What each symbol does to the points:
from | r f s c
Z660 | Z252 Z839 Z569 Z629
Z205 | Z551 Z374 Z55 Z619
Z437 | Z575 Z728 Z499 Z344
Z163 | Z189 Z629 Z746 Z560
Z622 | Z52 Z816 Z642 Z728
Z575 | Z865 Z622 Z631 Z437
Z111 | Z906 Z746 Z402 Z941
Z932 | Z624 Z110 Z728 Z865
Z445 | Z84 Z249 Z166 Z839
Z63 | Z855 Z402 Z560 Z656
Z499 | Z631 Z49 Z52 Z624
Z49 | Z642 Z841 Z399 Z312
Z237 | Z249 Z437 Z561 Z910
Z350 | Z899 Z61 Z551 Z462
Z397 | Z841 Z551 Z693 Z643
Z624 | Z499 Z312 Z622 Z932
Z906 | Z560 Z903 Z947 Z111
Z855 | Z941 Z947 Z163 Z63
Z910 | Z237 Z344 Z928 Z166
Z411 | Z928 Z932 Z437 Z927
Z693 | Z619 Z232 Z143 Z899
Z731 | Z569 Z992 Z445 Z494
Z84 | Z954 Z927 Z910 Z445
Z561 | Z405 Z499 Z865 Z928
Z903 | Z989 Z569 Z751 Z746
Z252 | Z751 Z445 Z844 Z660
Z635 | Z166 Z561 Z927 Z992
Z928 | Z561 Z624 Z575 Z411
Z569 | Z844 Z635 Z84 Z731
Z312 | Z49 Z397 Z816 Z110
Z844 | Z884 Z166 Z954 Z569
Z631 | Z352 Z642 Z110 Z499
Z761 | Z143 Z302 Z784 Z551
Z402 | Z947 Z252 Z989 Z189
Z189 | Z402 Z660 Z903 Z163
Z642 | Z804 Z462 Z643 Z49
Z268 | Z746 Z494 Z660 Z947
Z784 | Z374 Z63 Z90 Z232
Z841 | Z462 Z761 Z619 Z397
Z352 | Z728 Z804 Z312 Z631
Z302 | Z593 Z111 Z63 Z35
Z19 | Z816 Z899 Z841 Z804
Z593 | Z90 Z906 Z855 Z302
Z166 | Z910 Z405 Z411 Z635
Z143 | Z61 Z593 Z374 Z761
Z619 | Z205 Z784 Z61 Z693
Z90 | Z797 Z560 Z941 Z593
Z954 | Z992 Z411 Z237 Z84
Z551 | Z761 Z35 Z232 Z205
Z728 | Z622 Z19 Z49 Z352
Z927 | Z411 Z865 Z344 Z249
Z947 | Z268 Z751 Z629 Z402
Z839 | Z445 Z237 Z635 Z884
Z494 | Z731 Z954 Z839 Z751
Z804 | Z19 Z350 Z397 Z642
Z399 | Z643 Z619 Z350 Z816
Z110 | Z312 Z643 Z19 Z52
Z405 | Z344 Z631 Z932 Z561
Z35 | Z302 Z941 Z656 Z374
Z643 | Z397 Z205 Z899 Z399
Z989 | Z629 Z844 Z494 Z903
Z746 | Z903 Z731 Z252 Z268
Z55 | Z232 Z797 Z302 Z61
Z941 | Z111 Z268 Z189 Z855
Z899 | Z693 Z55 Z761 Z350
Z797 | Z656 Z163 Z111 Z90
Z249 | Z927 Z575 Z405 Z237
Z656 | Z63 Z189 Z906 Z797
Z61 | Z55 Z90 Z35 Z143
Z374 | Z35 Z855 Z797 Z784
Z560 | Z163 Z989 Z268 Z906
Z462 | Z350 Z143 Z205 Z841
Z232 | Z784 Z656 Z593 Z55
Z344 | Z437 Z352 Z624 Z405
Z816 | Z399 Z693 Z462 Z19
Z865 | Z932 Z52 Z352 Z575
Z884 | Z839 Z910 Z992 Z844
Z629 | Z660 Z884 Z731 Z989
Z992 | Z635 Z928 Z249 Z954
Z52 | Z110 Z399 Z804 Z622
Z751 | Z494 Z84 Z884 Z252

In the rows, zero is written as 51.

The rows follow the links: the fewer symbols apart two points are, the more alike their rows tend to be.

Each row is also shifted at random along 4 hidden directions that mean nothing.

Each row, then its point:
57	46	43	58	51	50	50	40	58	47	50	51	37	62	61	58	58	55	54	40	54	58	46	50	49	54	37	51	54	63	54	40	56	65	62	58	56	50	50	43	46	58	55	47: Z927
63	41	53	50	55	52	58	49	61	54	41	49	45	55	53	64	73	51	49	35	55	44	45	43	45	61	17	48	62	65	56	37	60	59	57	58	53	38	34	53	51	66	62	49: Z499
62	45	54	53	55	56	57	47	45	37	64	44	50	55	47	51	56	59	52	57	53	51	58	46	45	49	57	48	52	45	43	55	45	51	56	45	47	60	47	40	53	46	43	32: Z746
76	52	60	49	49	43	58	42	58	44	48	47	49	37	62	55	42	50	58	60	51	72	61	41	50	55	58	51	55	48	64	61	59	58	46	57	62	47	50	38	62	44	57	29: Z619
65	43	58	57	51	60	57	36	52	68	60	56	42	60	68	63	45	65	63	31	53	60	55	44	58	54	55	43	54	43	51	49	52	48	60	48	43	59	55	65	48	69	48	38: Z839
46	43	66	45	54	56	59	47	58	55	43	42	57	38	58	56	54	51	59	50	50	53	49	44	54	56	46	47	62	49	58	53	58	41	49	54	51	44	42	57	63	55	55	38: Z642
59	46	51	55	50	58	41	48	59	61	47	51	49	54	54	47	55	52	56	39	48	44	38	54	55	52	43	50	52	63	58	39	55	43	54	59	46	49	55	60	43	63	51	66: Z437
53	50	60	50	57	58	57	56	45	56	61	55	49	56	43	60	60	57	44	41	55	45	59	41	44	52	47	46	49	46	39	54	42	47	51	46	41	55	43	54	50	58	49	39: Z402
44	47	50	59	50	52	45	35	61	38	53	45	40	56	67	48	53	57	61	49	50	64	44	48	50	49	50	48	54	62	55	44	54	57	58	62	56	54	56	35	51	52	48	38: Z411
70	59	56	52	53	51	47	60	48	51	58	57	48	50	38	49	54	50	41	49	51	45	54	46	44	48	52	52	41	52	48	55	44	50	43	52	48	50	52	46	45	51	50	53: Z63
38	49	40	52	46	53	30	51	54	31	47	37	65	45	44	19	47	46	58	75	41	41	33	71	57	41	65	58	50	61	57	44	52	37	48	55	53	54	65	41	49	35	39	74: Z624
62	45	54	56	52	56	48	42	61	61	48	53	39	58	61	58	58	56	57	30	53	53	44	46	52	55	36	48	54	62	57	39	56	53	58	60	49	48	51	57	44	69	55	52: Z561
22	52	50	53	50	56	39	54	56	57	46	51	54	53	51	42	54	48	51	43	48	41	35	58	55	49	46	52	49	61	50	42	51	42	50	57	48	48	55	60	45	57	48	71: Z575
77	48	61	53	54	61	51	55	46	57	63	53	50	52	42	51	54	58	49	44	52	44	57	44	48	49	55	47	48	46	46	54	43	40	49	47	39	57	50	56	47	58	44	45: Z189
28	47	51	44	52	53	52	60	52	58	38	48	63	45	46	50	57	43	49	54	50	37	43	57	54	54	41	52	57	52	52	47	56	43	49	49	49	43	43	66	55	51	56	67: Z312
50	62	54	49	54	52	48	67	46	58	56	61	49	54	35	53	57	48	35	43	53	39	54	47	43	49	47	52	40	51	41	55	41	49	44	49	45	49	48	54	44	54	51	58: Z855
40	45	53	55	52	60	54	43	45	44	64	46	55	54	55	45	44	61	59	59	50	56	55	52	55	45	71	47	51	39	42	56	44	43	55	43	45	67	57	48	54	45	38	37: Z252
53	50	27	57	46	44	43	46	49	41	50	52	47	65	53	44	51	50	53	57	50	50	45	67	54	49	48	56	49	60	51	40	55	66	62	50	57	55	60	44	42	46	49	70: Z910
34	47	51	53	49	60	51	45	43	55	62	51	55	57	56	46	40	60	58	53	49	52	54	55	59	44	71	47	49	38	42	55	44	40	55	40	42	66	60	60	50	50	39	48: Z494
27	54	21	54	45	42	45	51	40	40	52	52	55	67	47	42	45	49	49	66	49	46	47	75	56	45	58	59	46	52	43	45	51	64	62	41	55	60	62	46	43	37	45	76: Z84
43	56	43	51	53	49	48	60	41	29	59	47	56	54	35	39	56	50	41	69	51	42	54	56	42	43	59	55	44	51	38	55	41	53	51	45	51	57	51	33	50	34	42	50: Z163
42	66	43	47	48	36	51	61	48	50	44	58	53	46	45	51	45	40	40	60	52	54	56	56	48	51	53	58	44	50	52	58	51	63	43	51	61	44	53	47	51	40	59	61: Z143
71	44	42	56	49	53	55	42	47	63	56	57	44	66	59	60	49	59	57	38	54	53	53	54	58	54	48	49	53	48	50	44	55	57	63	44	47	58	54	63	43	63	52	57: Z445
41	51	39	48	55	50	61	65	36	58	56	59	51	67	36	63	64	51	36	43	58	33	56	55	44	54	36	51	49	46	33	49	45	59	59	35	43	53	38	62	45	56	54	61: Z903

Where do the symbols, taken in turn from left to right, take each start?
Answer with the point's name.
55	46	56	43	51	49	60	53	53	60	40	49	58	40	53	58	51	47	53	53	50	50	53	51	56	58	44	51	59	47	58	53	60	49	49	49	54	43	43	62	59	52	60	53
s s f c -> Z374
44	46	67	44	50	58	53	50	55	67	43	48	62	34	56	51	43	50	60	51	47	51	49	49	61	53	59	48	56	42	59	56	56	33	44	52	47	48	50	71	60	55	52	52
s r c -> Z462
47	41	61	50	54	58	50	46	62	46	45	41	52	44	56	48	59	52	59	50	50	50	42	46	51	53	42	48	61	59	58	46	56	43	51	60	52	46	45	49	57	56	51	43
s s r -> Z399
48	43	56	47	54	55	54	53	57	54	41	46	54	47	50	55	63	48	52	46	52	42	44	50	51	57	33	49	60	58	55	44	58	48	52	55	51	42	39	57	55	58	56	54
r c r c -> Z622
50	59	53	51	54	50	50	60	48	41	59	52	48	51	38	49	58	50	40	54	53	48	56	45	40	48	52	52	43	52	43	56	40	53	46	51	50	52	48	37	50	45	48	43
r r r r c -> Z560
47	47	48	55	51	52	46	44	60	46	48	48	44	55	57	50	59	53	55	43	51	51	40	50	49	52	38	50	55	65	56	41	55	56	57	60	54	48	50	45	47	58	53	52
s s s c -> Z49
23	48	48	48	54	51	52	55	56	44	40	45	53	52	48	52	67	45	47	50	53	41	41	53	46	55	30	51	58	63	49	42	54	55	54	57	54	42	39	48	54	52	57	56
r r f c -> Z804
38	45	51	47	50	53	45	54	54	44	42	40	66	40	47	36	50	46	57	66	45	42	40	61	57	48	55	53	56	53	56	49	56	37	48	53	52	49	52	54	57	42	48	63
f f r c -> Z205
64	43	38	45	49	46	51	59	48	46	37	43	66	46	38	43	58	41	50	67	49	36	44	67	56	54	40	57	59	55	59	45	62	52	52	46	56	43	46	56	53	42	57	76
f c s r -> Z619
52	51	50	50	53	58	53	62	40	62	59	57	55	59	37	54	56	55	42	45	54	35	55	53	50	49	50	49	47	44	38	52	42	44	52	39	39	56	47	65	45	56	47	60
f f f r f -> Z624
67	44	55	54	51	61	54	47	43	57	63	51	53	56	49	51	48	61	56	49	51	47	56	52	55	48	62	48	50	40	45	53	46	40	56	41	39	63	54	60	48	55	42	47
s r r -> Z844
50	46	37	52	51	49	60	51	41	60	54	58	47	70	51	65	55	55	47	43	56	45	56	57	53	54	41	50	53	45	40	46	51	62	64	37	47	56	47	62	45	57	54	59
c c f f r -> Z928
38	45	49	45	53	52	53	59	53	55	38	47	60	48	45	52	62	45	48	51	52	36	42	56	52	56	33	52	58	56	53	45	58	49	52	51	51	42	40	60	53	54	58	65
s f f -> Z61
74	44	58	47	47	52	51	48	52	55	45	44	65	34	55	42	38	49	62	64	44	54	51	56	63	51	65	52	56	44	66	56	59	37	45	51	53	50	55	60	58	46	51	56
c r f -> Z205
46	44	48	49	51	53	45	53	54	44	42	41	62	45	46	39	57	46	54	61	47	39	39	60	54	51	46	53	56	59	56	44	56	44	50	54	52	47	49	51	52	46	50	65
r s r c -> Z642
78	48	51	45	47	47	53	52	50	59	42	49	62	38	51	48	41	45	56	61	48	51	53	58	61	53	57	54	55	44	64	55	61	46	46	48	55	46	53	63	55	47	56	64
f c f -> Z35
